Moves between objects:
koli: δ>lita, τ>mame, χ>dubi, ξ>teti, θ>dodu, ω>lege
kube: δ>zube, τ>rage, χ>mufo, ξ>nona, θ>feka, ω>pani
siti: δ>dubi, τ>rufa, χ>beno, ξ>vilu, θ>vufi, ω>gepa
vidu: δ>dufi, τ>mefa, χ>rafi, ξ>dezi, θ>zuga, ω>bogi
vogu: δ>kovo, τ>pani, χ>zata, ξ>kofi, θ>kofe, ω>leze
gife: δ>kofe, τ>pova, χ>deki, ξ>lora, θ>zefa, ω>zibe
nona: δ>kube, τ>mufo, χ>fazi, ξ>rage, θ>kole, ω>zata
kope: δ>zuga, τ>fumi, χ>kigi, ξ>guva, θ>fevu, ω>nuni
kole: δ>feka, τ>mone, χ>vabu, ξ>feri, θ>kovo, ω>pova
vufi: δ>sino, τ>koli, χ>teti, ξ>lita, θ>lege, ω>fazi
teti: δ>koli, τ>dubi, χ>siti, ξ>mame, θ>tora, ω>reda
dodu: δ>reda, τ>gepa, χ>sino, ξ>tora, θ>rage, ω>kube
fevu: δ>fuli, τ>luka, χ>bogi, ξ>pupe, θ>fada, ω>beno
fazi: δ>mufo, τ>lege, χ>reda, ξ>lepu, θ>vabu, ω>feri
reda: δ>lege, τ>tora, χ>gepa, ξ>dodu, θ>nona, ω>zube
dubi: δ>mame, τ>vilu, χ>rufa, ξ>siti, θ>sino, ω>tora
kigi: δ>fumi, τ>vidu, χ>dezi, ξ>dufi, θ>bogi, ω>pupe
lora: δ>gife, τ>deki, χ>kovo, ξ>pova, θ>fugo, ω>nese
lege: δ>lepu, τ>dodu, χ>tora, ξ>reda, θ>kube, ω>vabu
lemu: δ>leze, τ>gife, χ>lora, ξ>kofe, θ>zibe, ω>boze
mefa: δ>dezi, τ>boze, χ>fovu, ξ>rafi, θ>guva, ω>zuga
mone: δ>feri, τ>zube, χ>kube, ξ>vabu, θ>kofi, ω>kovo
kogo: δ>beno, τ>sato, χ>naka, ξ>fada, θ>mame, ω>koli
guva: δ>kope, τ>kigi, χ>dufi, ξ>fumi, θ>pupe, ω>fuli
sato: δ>fada, τ>zura, χ>nuni, ξ>naka, θ>siti, ω>mame
dezi: δ>vidu, τ>rafi, χ>boze, ξ>mefa, θ>kope, ω>leto
mame: δ>teti, τ>siti, χ>vilu, ξ>dubi, θ>gepa, ω>dodu
feka: δ>zata, τ>feri, χ>mone, ξ>kole, θ>deki, ω>lora
pova: δ>lora, τ>kovo, χ>vogu, ξ>deki, θ>luko, ω>zefa
fuli: δ>nuni, τ>pupe, χ>luka, ξ>fevu, θ>kogo, ω>rufa
zura: δ>naka, τ>fuli, χ>fevu, ξ>nuni, θ>rufa, ω>siti
rage: δ>nona, τ>fazi, χ>lepu, ξ>mufo, θ>feri, ω>feka
tora: δ>dodu, τ>sino, χ>vufi, ξ>gepa, θ>mufo, ω>nona
pani: δ>kofi, τ>feka, χ>kole, ξ>zata, θ>lora, ω>kofe
zefa: δ>nese, τ>luko, χ>leze, ξ>fugo, θ>mefa, ω>vidu
deki: δ>pova, τ>vogu, χ>kofi, ξ>kovo, θ>leze, ω>fugo
luka: δ>pupe, τ>leto, χ>zuga, ξ>bogi, θ>naka, ω>fada
zibe: δ>fovu, τ>zefa, χ>fugo, ξ>nese, θ>vidu, ω>kigi
naka: δ>sato, τ>nuni, χ>fuli, ξ>zura, θ>vilu, ω>dubi
rufa: δ>vilu, τ>kogo, χ>fada, ξ>beno, θ>koli, ω>vufi
vabu: δ>mone, τ>kube, χ>nona, ξ>zube, θ>pani, ω>vogu
zata: δ>pani, τ>kole, χ>feri, ξ>feka, θ>pova, ω>gife
kofe: δ>lemu, τ>lora, χ>pova, ξ>gife, θ>nese, ω>fovu
leze: δ>luko, τ>kofe, χ>gife, ξ>lemu, θ>fovu, ω>rafi
beno: δ>rufa, τ>fada, χ>sato, ξ>kogo, θ>teti, ω>lita
boze: δ>rafi, τ>zibe, χ>nese, ξ>fovu, θ>kigi, ω>guva
pupe: δ>fevu, τ>bogi, χ>leto, ξ>luka, θ>sato, ω>kogo
lita: δ>vufi, τ>teti, χ>mame, ξ>koli, θ>reda, ω>lepu
rafi: δ>mefa, τ>fovu, χ>zibe, ξ>boze, θ>fumi, ω>kope
fumi: δ>guva, τ>dufi, χ>vidu, ξ>kigi, θ>luka, ω>fevu
kovo: δ>deki, τ>kofi, χ>pani, ξ>vogu, θ>lemu, ω>luko
lepu: δ>fazi, τ>reda, χ>dodu, ξ>lege, θ>zube, ω>mone
vilu: δ>siti, τ>beno, χ>kogo, ξ>rufa, θ>lita, ω>sino
bogi: δ>luka, τ>zuga, χ>kope, ξ>leto, θ>zura, ω>sato
dufi: δ>kigi, τ>dezi, χ>mefa, ξ>vidu, θ>leto, ω>luka
kofi: δ>vogu, τ>zata, χ>feka, ξ>pani, θ>gife, ω>lemu
fovu: δ>boze, τ>nese, χ>zefa, ξ>zibe, θ>dufi, ω>fumi
mufo: δ>rage, τ>lepu, χ>lege, ξ>fazi, θ>mone, ω>kole
zuga: δ>leto, τ>guva, χ>fumi, ξ>kope, θ>fuli, ω>zura
leto: δ>bogi, τ>kope, χ>guva, ξ>zuga, θ>nuni, ω>naka
feri: δ>kole, τ>vabu, χ>zube, ξ>mone, θ>vogu, ω>deki
nuni: δ>zura, τ>fevu, χ>pupe, ξ>fuli, θ>beno, ω>vilu
sino: δ>gepa, τ>lita, χ>koli, ξ>vufi, θ>lepu, ω>mufo
gepa: δ>tora, τ>vufi, χ>lita, ξ>sino, θ>fazi, ω>rage
zube: δ>vabu, τ>nona, χ>rage, ξ>kube, θ>zata, ω>kofi
luko: δ>fugo, τ>lemu, χ>kofe, ξ>leze, θ>boze, ω>mefa
nese: δ>zibe, τ>fugo, χ>luko, ξ>zefa, θ>dezi, ω>dufi
fugo: δ>zefa, τ>leze, χ>lemu, ξ>luko, θ>rafi, ω>dezi
fada: δ>kogo, τ>naka, χ>zura, ξ>sato, θ>dubi, ω>teti

The rows follow the links: the fewer symbols apart two objects are, the more alike their rows tend to be.

Each row is also shifted at random along 5 hidden directions that mean nothing.

Known rows, each with its object:
-55 5 114 -99 -343 161 -257 346 613 -250 -179 -213 562 91 -95 -140 45 -583 76 17 -219 38 -105 15 58 -399 -368 399 227 173 35 263 -311 250 -221 585 634 -110 463 372 -474 -> zata
-30 -91 377 -91 223 -201 190 405 357 -15 216 524 357 287 203 -136 -43 117 392 510 -132 -321 -52 -24 41 397 43 -144 -113 79 -137 221 -155 207 -24 46 -47 -92 179 37 -203 -> deki
166 -199 -116 116 -173 262 -163 -190 225 207 -41 -841 38 19 -9 -253 -97 -329 -262 100 -315 397 190 -298 158 -168 9 103 -18 29 -223 535 -244 -540 304 69 348 -241 -40 174 425 -> vufi
20 20 -119 209 -232 438 269 309 89 108 266 -57 23 405 -844 167 -202 -172 -582 649 -335 62 -206 92 160 -418 -381 71 -247 175 40 -85 -265 -467 486 509 339 -397 261 691 -76 -> dodu
142 81 -110 201 431 -198 -369 6 -243 -24 -25 -255 -290 -248 -284 422 -116 -47 -11 225 -186 147 295 -11 55 -31 -254 101 -109 2 180 -88 623 -67 227 -35 -190 -65 100 262 61 -> bogi
154 -164 -95 -130 -78 21 -136 36 28 -16 -179 24 75 -622 -62 -10 191 -175 26 284 -360 409 134 -260 61 -267 -90 -204 -186 176 -418 -117 144 -118 -352 -237 -151 56 -47 -244 3 -> zura
-182 -158 -30 -643 25 125 200 -47 362 381 275 -547 -27 258 129 -517 330 -297 23 -339 -180 386 -484 -180 166 -228 -283 107 94 99 -221 258 -356 -77 -64 -36 108 -100 -318 -54 -223 -> fazi
3 258 -119 206 -194 355 305 45 47 106 -169 847 -116 110 29 -135 -791 -247 -348 359 187 185 101 306 -166 433 143 557 -979 70 -32 59 -51 -293 -9 -313 -248 122 583 -143 135 -> vilu
-174 -126 121 -99 -173 591 594 269 -33 291 -28 797 2 610 -204 -320 -391 111 -469 539 -56 -25 -349 162 259 144 -229 255 -521 451 -288 -90 -296 -136 92 -61 -410 -1 479 346 -330 -> lepu
-81 -170 321 -29 -27 -383 -348 -151 -292 -222 -20 -20 153 -259 154 -647 300 -126 576 -264 -194 138 58 -237 377 278 -27 -387 180 -5 -41 -375 426 740 -91 -104 -456 151 15 -216 -332 -> zefa
-198 148 -15 352 -225 396 116 -92 -490 -338 -45 144 115 717 -264 404 -307 245 -383 -119 302 -383 184 261 -316 134 -31 388 83 -109 68 -8 -200 17 448 46 163 261 357 40 -183 -> mone
20 -205 -264 82 -361 55 128 37 -88 295 -242 403 -308 -49 178 -453 -269 -123 -238 -43 186 61 260 57 -151 107 349 423 -315 -242 -147 -241 -102 229 -336 -204 -658 37 318 -374 523 -> mame
56 142 89 315 13 -202 -255 -299 -540 -362 264 -613 51 -234 -292 473 334 325 251 -368 179 -190 -4 -135 4 -202 160 -764 698 -327 230 -307 234 37 229 178 387 -58 -553 -74 -40 -> fovu
-218 -108 218 -187 -57 559 415 -163 204 316 -38 323 174 476 -38 -237 56 -3 -375 44 -74 -42 -365 246 164 -75 -303 299 -386 344 -149 295 -348 -223 135 75 19 309 163 361 -369 -> mufo
-6 -214 157 -81 -93 -38 60 299 153 -126 101 -90 367 75 52 192 314 160 126 -3 61 -470 11 -140 -91 -270 136 -142 597 -129 -208 232 -389 114 -389 276 323 1 -23 -5 -57 -> kofi
101 216 -262 -297 -70 -146 19 -142 550 169 49 -20 -64 -293 480 -323 -14 -327 275 -97 19 538 19 127 -457 126 258 135 -466 -229 9 54 -160 -123 -97 -418 67 -149 -403 -675 438 -> beno
-49 27 10 211 -513 391 157 128 266 -461 -716 751 279 465 171 274 -146 390 -394 -56 249 -643 1 506 -464 -186 172 480 256 278 236 -52 -489 133 -50 226 272 221 265 195 -90 -> feka
-214 206 156 -266 453 -353 179 177 223 -107 290 179 102 465 193 -300 -120 -113 281 -81 -138 -124 -140 -236 147 609 114 6 -43 219 140 261 203 -3 202 -167 32 -63 57 -39 -477 -> gife
93 -262 -197 207 -164 327 160 -150 -497 244 -128 -228 -203 68 204 -123 -433 12 -451 -7 170 73 342 -401 110 297 381 193 -94 -125 -463 388 -134 -359 -120 -333 -282 105 295 -247 515 -> koli
-98 42 -162 -206 -214 330 330 85 681 204 19 -210 6 349 -337 -55 237 -141 -449 -8 -253 39 -521 208 12 -580 -269 187 13 318 230 61 -492 -466 277 387 506 -246 -294 512 -94 -> lege
93 167 103 366 -22 -39 -90 -47 -861 -354 233 25 6 -91 -234 461 -243 362 227 111 338 -132 19 -140 134 300 89 -694 305 -165 -35 -338 328 88 226 -88 66 -53 17 -71 -120 -> boze
-12 371 -327 270 -120 299 292 -429 354 34 -245 -59 -201 27 -39 463 -234 -89 -759 -462 240 -178 25 310 -424 -300 316 570 -261 -77 402 400 -270 -969 75 141 607 177 -192 164 382 -> siti
183 -449 -334 244 -229 -24 214 65 -511 259 176 -368 -304 205 -144 157 94 583 -344 148 44 -256 324 -196 -243 -335 439 -372 478 -428 -259 -294 -412 -119 224 -40 -360 -289 -395 -259 847 -> sino
-187 66 -129 109 -365 109 -86 119 -151 -248 52 -12 123 492 -313 83 19 -117 -71 -146 159 -172 101 269 -365 -232 -168 418 225 -271 160 -358 -209 528 212 299 77 2 354 -5 -197 -> feri

Start here and follow the symbols in turn, left to right. Where do you end up?
Answers are names.
96 -59 -275 54 -96 -73 -201 54 35 -163 -318 -110 -89 -590 -406 393 311 -67 -331 106 -385 130 157 -91 -89 -743 -110 -52 101 145 58 -368 246 -197 -176 134 -52 -22 -126 113 52
ξ θ δ ξ => fada
157 225 -205 225 309 122 -207 -59 -268 -278 -448 27 -218 -175 -135 540 -405 136 -431 200 -215 141 252 -131 61 105 -83 200 -128 541 33 165 527 -595 231 -307 42 87 161 275 -92
ω ω θ τ τ => vufi
-278 -253 208 -199 59 211 97 -121 -615 301 760 -586 100 437 -341 -145 227 -263 70 -176 119 114 -19 -228 139 -16 -411 47 -64 -462 -367 104 -139 361 100 40 -249 184 240 -113 -363
θ χ χ δ δ => zube
185 0 -245 -117 -37 -57 -240 -164 279 -178 -296 -485 10 -698 -97 295 430 -150 -212 -171 -386 280 48 -274 -49 -617 -90 -109 210 251 -73 91 141 -555 -212 -19 379 15 -462 -62 68
χ τ χ θ χ => bogi
166 223 110 346 -81 459 146 -202 219 36 2 249 317 -390 -413 531 -102 -218 -444 546 -243 86 124 252 -168 -265 -196 52 -803 85 -96 276 -107 -803 21 80 441 200 99 194 -38
ω τ ω ω => nona
34 -164 -263 90 -158 226 -14 -211 -111 237 -87 -442 -171 -65 125 -275 -293 -348 -329 -258 88 259 223 -350 79 103 301 351 -141 -109 -261 414 -101 -385 -170 -189 -22 25 187 -193 370
τ ξ δ δ ω => dodu
-15 -66 368 280 -131 -92 -188 -346 -190 -389 -399 416 216 -155 187 -189 141 362 182 -104 -81 -214 24 166 204 245 149 -341 81 238 169 -356 201 291 140 -24 -162 322 -122 31 -159
ξ θ θ => guva
-48 -132 -277 -288 -3 182 352 340 -414 266 370 -182 -245 530 -99 -303 -366 26 -111 348 21 397 -195 -494 223 264 19 -183 67 108 -547 29 -167 -175 222 -381 -226 -383 90 -242 -13
χ ξ θ ξ => lege
40 156 -207 -47 -81 10 237 39 -194 168 209 464 -243 23 251 -241 -510 -153 79 201 271 379 180 1 -278 535 298 201 -672 -243 -296 -80 4 -41 -110 -556 -485 -75 255 -681 351
χ θ χ χ ω => teti
-181 139 244 50 167 -358 309 238 652 -89 66 647 168 394 -102 78 249 224 48 156 -213 -647 -152 493 -201 -81 77 9 -65 139 541 -164 -129 162 197 396 91 -47 -168 319 -165
χ ω ξ => leze
-107 -10 229 -322 233 -526 117 267 903 -8 39 460 194 266 468 -390 375 173 549 99 -246 -295 -224 327 -234 164 165 -102 36 133 328 24 -259 387 20 73 -10 -152 -401 -95 9
ω τ δ ω ξ => mefa
21 -188 61 -642 374 -638 -245 364 133 130 975 -1206 358 -68 193 -297 564 -500 925 -240 -168 296 8 -844 173 42 5 -523 722 -483 -391 523 -138 308 -332 45 344 -400 -238 -469 -162
δ ω χ θ => zibe
-231 -179 86 87 -341 12 60 -136 -33 54 154 79 17 442 -353 117 647 288 -50 -323 144 -511 37 698 -600 -614 -135 204 193 -615 430 -671 -417 750 318 463 -203 204 -259 -61 128
χ χ χ θ ξ => mufo
132 177 -113 152 -2 80 120 -97 -71 172 497 -206 -11 -355 -368 390 28 -304 -52 209 -8 251 186 -30 -281 -195 19 -143 -490 -394 -170 41 -80 -430 -32 -58 181 -74 -107 -308 202
δ χ θ => siti
117 -72 -227 -295 -105 184 -27 233 393 166 12 -318 28 287 248 -643 -312 -341 131 455 -281 701 -156 -226 233 272 -63 24 -194 370 -315 285 -189 -204 454 -243 81 -499 -6 -52 145
θ ω ξ χ τ => nona
-275 278 207 113 318 -79 282 -264 77 -339 -183 392 46 434 89 118 -148 208 -394 -428 -17 -543 -137 -5 111 374 268 155 58 517 396 285 204 -486 227 -68 230 372 -83 357 -469
χ χ ξ ξ => kofi
-283 105 294 -40 98 606 179 -610 -142 -66 -67 -85 216 693 262 53 -229 126 -249 -278 164 -70 -30 150 -108 446 -145 410 -259 198 -144 670 -299 -365 522 -276 250 556 78 69 -323
θ χ δ => feri
